Every row comes from one small tree of marks. The marks that hang from a mark follow it in brackets, in alphabetical order. Every link used is in the known rows. Which tree was each row made from?
Each row is shifted at random along 3 fixed directions that mean nothing.
Known rows
C{E{P{H{J{Y}}} S} L}: [-109  109   33  -43   46  164 -138  349   91 -177 -301  116 -400  -32
 -186    0   99  -65    0  -34   29  215  118 -124  -33  189 -277  102
   96  105  -73 -287  -46  -68    7  272   65 -162  -12  -71 -151   29
  184 -204   -7  123 -423]
G{R{T V{M{E}}}}: [ -94 -110   86 -111   38 -245  124 -216   29  203  153 -155  -93   59
   67 -175   99 -130 -158  172 -249  175  -45 -113   33 -237  150   83
 -109  128  -34  -15  -57   84  112  -99   68  114  -71  -10  112   22
 -127  186  -88  132  203]
C{E{G S{J}} L{V}}: [  45  122  -37  140  257 -126  -92 -206 -196   59  -47   36   18 -180
  -99  -25 -175 -282  -61   40  -25  215   27    7   80 -235  -38   47
 -142  -14    9   16 -217  140  152  -94  -17   22 -131   -8  -40  172
   15  -35 -131   86  169]
Y{E{P} H J}: [-247  -38  -94 -274  239  161 -190  199  119 -279 -452 -429  182   64
  -77   -7  107 -277  -15   20   57  264  139 -130 -215 -386 -351 -104
 -404   43 -251   74  532  191  471 -141   56   55 -178 -192  169  280
 -117 -453   86  210 -244]
R{C M S T}: [-108  -60  102   23  -11   34 -156 -191   39   43  -92  -11   25  242
   -7   99 -221  -74  -83  -27   46  352  -17  -71  160 -172   91  -58
   90   84  103  126 -335   96   85  115  217   -8 -142 -119  -96  199
  -90 -156    1  206 -108]
E{P{H{C J}} S}: [ -99   84   13    5 -226  302 -142  486   72 -160 -175  209 -534  -95
 -154 -125   65  114 -125   27  -25  -48  -21  -61  102  422 -117  258
  131   35  -71 -537 -422 -121 -271  531  124 -233  239   43 -229 -181
  341   44   47  158 -545]
S{J{T Y{H{C}}}}: [-168  193 -104   36  -78  298  -92  275  243 -205 -328  -61  -69  105
  -44  105  -50   54  198  -92  164    6   88   -8   -6  -16 -189 -120
  -70   33  -35   46  -60    9   21  170   60  -39  -56    1  -38  102
  -16 -190   49  166 -337]
E{G{R} P{H} S{J}}: [ -22   21  -37   23  -54   73  -31  267  -77  -18  -53   75 -401 -239
  -73 -231   97  -35 -223  234 -185   10  -54  -53  102  101  -49  238
  -21   14 -124 -497 -332   63 -147  233   79 -103  139  120 -112 -165
  220  124  -47  103 -194]
H{C J{Y}}: [-121  171  -30  144 -195   48  -92  126   96    4   11   34 -127  -12
  -59  -91  -90   -2   -5  -51   34 -106  -71  -15  104  105   90  144
  -69   -3  -62  -10 -307  -49 -102  190   -1  -60  103   31  -48  -54
   99  105  -84  212 -122]
H{C{E{G}} J{T}}: [-116  134  -15  121    3 -166 -221  -83   50   59   18  -48   71  -79
   -1 -109 -125 -165    2  -27   15   43  -87  -18  116 -129  144   77
 -226  -15 -179  178 -136   56  170  -49  -10   52  -85  -38   43   81
  -52    2 -134  211   46]
G{H J R{C{L} S T}}: [ -85 -139   83  -93  -42   39  222  -27  111  164   45   81 -356  214
   45 -119   19 -119 -117  133  -51  244  -83 -208   25  -14  -12  -21
  207   29  -11 -104 -275   25   95  204    8   81 -187  -21  -27  -54
   67  139  -33  191 -149]
M{E{C} P{H{J}}}: [-112   40  -33   60   48   72 -158 -147   24   60   11   56  -62    6
  -34  -29 -141  -19  -44   16   13  102   37  -97   11 -125  -10  137
  -85   81   20  -42 -342   37  -73   87   96   35 -101   -5  -66   71
   73   10  -25  158  -52]
Y{H{C} J}: [-115   29  -57   32   69 -256  159 -146  -23  187  317 -147  -73   41
  -54 -304   10 -300 -256  122 -304 -104 -198   44  144 -357  211  249
 -359  -11 -158 -162 -169  -79  -29   -6   17   88  137   75  129  -12
  -70  362  -67   63  247]
L{C V{M{E{G S{J}} P}}}: [  27   70  -24   55   70 -147  -12 -311 -233  194  202   10   63 -229
   -5 -103 -165 -158 -139  117 -185   27  -72   39   82 -202  216  143
 -268    3    6    0 -390  170  -48 -116   78   36   43   25    8   59
  132  221 -169   96  267]
H{C{E{G P S} L} J}: [-125   30  105   14   41 -347 -160   33   42  105   90  -84 -160 -276
  -58 -284  182 -266 -209   60 -189  153 -172  -89   54 -119   92  243
 -307   53 -265  -90   35   31  162  -84  -38   13   44  -43   80  -16
   38   42 -175  237   31]
H{J{T Y{E{C}}}}: [-101  256  -67  162 -146  -28   26   92  130   68   68   77 -241    0
  -36 -118  -90  -10  -34   75 -105 -190    1   21  182   65  187  214
  -31   27  -97 -133 -379  -74 -248  267   55  -73  100  104 -129  -96
   12  264  -87   48  -46]
H{C{E} J{T Y}}: [-182  194    4   48 -112  -39 -168  143  198  -36  -88  -37  -99  -24
  -32  -64   -2  -49   64  -75   33   11  -37  -58   50   33   44   74
 -141   44 -178   99  -36  -16   63   72    5  -39  -34  -51    1   19
   12  -48 -109  228 -163]
V{M{C{E{G S} L} P}}: [ -73   92  -74   42  163  -83 -190 -193 -138  108   10  -22  144  -73
  -88   42 -175 -186   52   25   24  136  -11  -11   49 -215    5   54
 -138   57   54  135 -124  126  171 -120  165   61  -63  -53   40  233
  -19 -117 -145  133  131]
P{C{E{G{R{S T}}} L}}: [  24  136 -103  218  -20  523  -58   44 -103  -77 -199  361 -256  263
 -174  161 -449    4  169  -58  235   72  183   -9  108  283  -85    5
  387    5  181 -137 -756  -99 -237  513   42 -156  -54   -9 -342   32
  279   -8   19   53 -294]
E{G P{H{C{L} J{T}}}}: [-110   21   69 -102   48 -237  -91  163   70   68   37 -105 -269 -295
  -17 -296  253 -183 -179  150 -242   98 -127  -40  -27  -76   45  220
 -275   63 -289 -248   50   77   33  -29   37  -46  120   13   91  -81
   74  138 -112  136  -46]
M{E{G{J} S} P{C{L}}}: [-108   20    7    0   81  145 -171   55   19  -25 -147   68 -181 -151
  -28  -31   15  -20  -35   98   28  162   53 -159  -75  -49 -124  123
  -30   64    2 -143 -147  114  -24  119   47  -21 -109   -5  -94   53
  119 -125  -77  189 -153]
V{M{E{S}}}: [ -14   91  -99  123   67 -267  -64 -326 -198  227  221   -8   88   16
  -16  -83 -164 -146  -85  138 -186  -17 -134   39  205 -265  230  181
  -76   35   23   53 -296   51   66  -64  176   98   11  128   45  154
 -157  173 -175   -2  328]
R{V{M{E{C{L} G P}}}}: [-126  -52   87  -48  -33  187  -75  133   71  -94 -257    8 -252   28
  -78   23   53  -11    6    4    1  248  116  -91  -69  117 -132    2
    4  123   15 -117 -150   59  -11  203  106 -121    7  -66  -76   58
  111  -91   56  162 -269]
H{C{E{G{R} S} L} J{T}}: [-111  142   -9  131    3 -124 -183   43   63   50    6   64  -87 -107
  -60 -128  -76 -191  -22   -2   -4   88  -63  -61  140    2   94  137
 -145    8 -159   25 -209   17  130   51  -10   -4  -75  -45  -37   22
   47  -20 -140  214  -58]
V{M{C{L} E{P}}}: [-138   37    4   40  -88  216 -126  108   48  -39 -143  131 -221   55
 -109   52  -44   47  112  -15   74  110   61 -117   -9  129  -82   71
   56  112   59  -77 -286  -27  -52  256  168  -62   16  -21  -94  102
  115 -109  -26  113 -265]
G{H J{T} R}: [ -63   11  -33  -41 -157  210  230  192  116   51  -44  179 -422  166
   49  -98  -25   65   21  146   27  -46   19 -151   19  177  -65   -4
  243  -37  -23 -189 -345  -49  -56  345   -3   42  -86   82  -69 -133
  141  214  -10   73 -240]
E{G P S}: [   9  110  -86  -32  110  -84 -249  103 -178  -18 -161  -92   21 -423
  -26 -115  -40 -161 -143  194  -51   84    7   -8   37 -148  -64  148
 -142  -59 -125 -101   12  277  152  -78  117  -54   48    3   36   59
   45  -89 -150   97   51]
P{C H{J{T Y{E{G S}}}}}: [-116  165 -155   16   94  111 -121    6   21   -1  -30  -10 -113  216
  -78  -15 -118  -82   93  -16  -56   44 -168   82   38  -10   54   67
  -64   82 -132  -93 -220   10  -29  106   82  -67   19   71  -92   26
   45   64  -38   86 -154]
P{C{E L{V}} H{J}}: [-108   21  -30  -53  202  161 -127  -61   11  -63 -133   -3 -124  306
 -139   58  -75 -138  131 -171   45  290 -119    3  -95    3 -125  -66
  -71  127  -70  -38 -128  -36  133   61  -17  -26  -85  -59  -79  127
  114  -95   30  160 -261]
J{T Y{E{C G P} H}}: [ -93  295 -161  -25   33   40   -7  161   67   19 -108  -11 -152 -160
  -52  -97 -100 -172    0  185 -107  -70  149   41   44 -114   23  173
  -91   19 -187  -96 -138   89 -128  110  153 -131   26   18  -24    1
   52  116  -98  -21   -6]
V{M{P{C{E{G{J}}}}}}: [-156  -51   59 -164   51 -117  -65   42   32   47  -38 -174 -121   -6
   -4  -96  217  -86  -21   83 -162  134 -117  -79  -86 -105  -20   50
 -171  126 -128  -66  201   39  141  -66   88   45   50   -4   94   83
  -34  -26 -106  138  -37]
H{C{L} J{T Y}}: [-141  223   18   97 -109 -228    0   93  208  141  174   18 -216  -99
  -34 -201   72 -119  -47   10 -145  -98 -134    7  131    9  208  227
 -182   55 -160  -53 -189  -78 -104   93   -3  -31  113   39    8  -87
   15  239 -156  159    8]
Y{H{C} J{T}}: [-227   54    6  -30 -138  111  132  335  240  -66   12   -6 -412   99
  -77 -215  157  -68 -100   40 -174 -107  -57  -52   77   60   29  186
 -189   35 -179 -361 -154 -198 -186  351   49  -81  164   29  -34 -121
   79  199   49   92 -281]
L{C{E{S{J}}} V{M{P{H}}}}: [ 159  187 -117  236  110 -157   72 -536 -419  328  419  221   50  -74
 -105  -88 -487 -229 -188  112 -205 -134  -74  186  302 -176  363  238
  -89  -44  117  -79 -887   36 -251   41   98   17   90   97 -130   41
  205  473 -163   -7  415]
H{C J{T}}: [ -49  223 -103  240  -97  -29 -155 -121   19  107  120   93   82   25
  -27  -58 -339  -76   23  -46   81 -165  -73   80  245  -24  232  119
  -81  -63  -23  130 -528  -15  -43  148   29   32   16   36  -60   35
    5  173  -85  166   50]
G{J R{V}}: [  81   44 -135  133   90   59  113 -355 -177  173   70   28  125  208
    9    9 -414 -120  -59  111   89  -19   42    4  121 -199   75  -49
  109  -86  160  142 -509  145   83   52  -39  150 -154   45  -44   90
  -18  202  -15  121  217]
L{C{E{P}}}: [ -91   -7  124 -156   -2 -182   63   57   33   75   60  -97 -292 -174
   11 -234  231  -93 -171  118 -277  103  -79 -103  -91  -89   64  165
 -189   78 -201 -159  130  -23  -26  -26   24    9  140  -40   85  -64
  110  167 -136   29   38]
Y{E H{C{L}} J{T}}: [-154  152 -152   79  102  132   23   20   79  -23  -23  -17  -36  175
 -131  -95 -200 -289  -42   50  -37  -53   86   17  119 -203   31  127
 -210  -10 -117  -80 -291  -66   -9  208   57   -3  -54  -29  -44  112
   -2   62   39   75  -54]

Which tree is each row?
[ -47  -26  164 -163  250 -606  103 -237  -51  283  296 -153 -240 -190
  -63 -330  314 -376 -290  140 -466  217 -196  -21   -4 -324  140  256
 -348  162 -232 -199  129  -10  130 -243    3   80   63   -4  169   37
  -43  291 -184   60  290]
C{E{P{H{J}}} L{V{M}}}
[-178  162 -131  -71   30  233 -282  302  152 -263 -447 -171   86  -27
  -38  135   -1   -6  173  -89  187  167   11  -49  -50  -77 -281 -143
 -142   16  -74  116  238  165  300  -20  109  -28 -106  -65   21  190
  -58 -439   -7  221 -340]
E{S{J{T Y{H{C}}}}}
[  -7   26   90  -42   59  140   -7  190  -51  -76 -229  131 -359 -206
 -122  -78   26 -125  -57   71    6  220  216 -140  -87  139 -205   81
   41   40  -38 -240 -183   38  -24  187  -31 -117  -46  -97 -100   -5
  279  -41  -53  106 -195]
C{E{G{R} P} L{V}}
[-219  -49  112 -276    6  247 -143  363  229 -212 -324 -122 -231  -54
  -47   -7  267   51   54 -104   69  246   45 -162 -258  100 -334  -40
 -143  119  -42 -149  263    9  100   71   51  -46   -1 -150   52   60
  178 -257   48  268 -429]
M{P{H{C{L{V}}}}}
[-228  -32   49 -139   83   56 -211  -10  116  -13  -73  -67 -120 -130
  -13  -46  138   32  -28    1  -17  249  -71 -203 -148 -183 -143  120
 -217  140    2  -63   84   96   75  -61  157   62 -109  -77   63  117
   54 -195  -60  240 -149]
M{C E{S} P{H}}
[-124  276 -111  -41  -49   45   67  229  165  -23  -80   -6 -204   -5
  -27  -45   -7  -30   71   65  -77 -114   76   37   55  -38   -5  100
  -17   33  -81  -92  -59  -41 -132  152  140  -91   54   50    7   -5
  -23  128  -69   -6  -82]
J{T Y{H}}
[ -87  151  -57  -95   28   -4  -20  146   18  -23 -160 -130 -122 -187
  -17 -100   62 -110  -38  160  -83   39   94  -52  -96 -136  -93  104
  -88   27 -137  -39  115  141   19  -20   74  -58    6    9   78   37
   29    3 -126   57   23]
J{Y{E{G{H} P}}}
[ -57  155 -163  -54   39   77  104   39   45   54  -84  -46  -57   88
   10  -62 -134 -122   -3  189    6  -58  101  -74   17 -150  -37   20
   31  -26  -86   18 -129  113   91   71   23   63 -144   21    4   32
  -10   75  -63   87   -9]
G{J{T Y{E{P} H}} R}
[  18  157  -26   54   21 -296   85 -294 -145  296  367   18  -42 -127
  -31 -185 -128 -169 -165  107 -269 -147 -147  136  190 -155  313  246
 -207   24   -2 -100 -461   25 -167  -30   86   23  139  100   30  -10
   50  459 -162   77  323]
L{V{M{P{H{C J{T Y}}}}}}
[-120 -168  235 -122  139 -260  -93 -436   58  192   64 -197  111  104
   34   -7  -78 -215 -288   36 -143  464  -32  -43  108 -443  162  -10
 -138  162   96  146 -172  208  129 -142  204   58 -174 -194   46  213
 -150  -45    5  328  136]
R{C M{P} S T V}
[ -43   82    6   74 -118  122  -86  116  -18  -15  -69  171 -325 -147
  -54 -100  -39   80 -132  128  -56  -25   79 -106   94   86  -18  251
  113   27   25 -284 -397  -24 -215  329  123  -82   57   73 -136  -40
  131   84  -50   54 -143]
M{E{P S}}
[ -82  -86   19  -14 -165  154   44  103  -12   -9  -82  110 -199  192
  -23  -27 -100   15  -78   36   55  148    2 -144  106   92  -84    9
  176   -2   61 -103 -381  -25   87  221  100   28 -112  -10  -38  -13
  133  -21  -17  203 -242]
G{H{J} R{M S}}
[ -79   91  -85   53   19  284  -99   89   20  -77 -124  115 -140  219
 -119   51 -182  -25  121 -117  128   96  -22    4    3  110 -116   -7
   77   25   61  -63 -334  -80  -18  230   72  -51   12   -7  -85   86
  147  -31   43  100 -240]
P{H{C{L}}}
[-103   34   10  -45   24   71  -36   88   28   -5  -82   13 -312   26
  -32  -96   77  -42   14   54 -115  125 -130  -33  -27   17  -19   67
  -29   77 -143 -183  -76  -27  -36  135   31  -43   41   47  -49  -24
   91   58  -74   62 -146]
P{C{E{G{H} S{J{T}}}}}
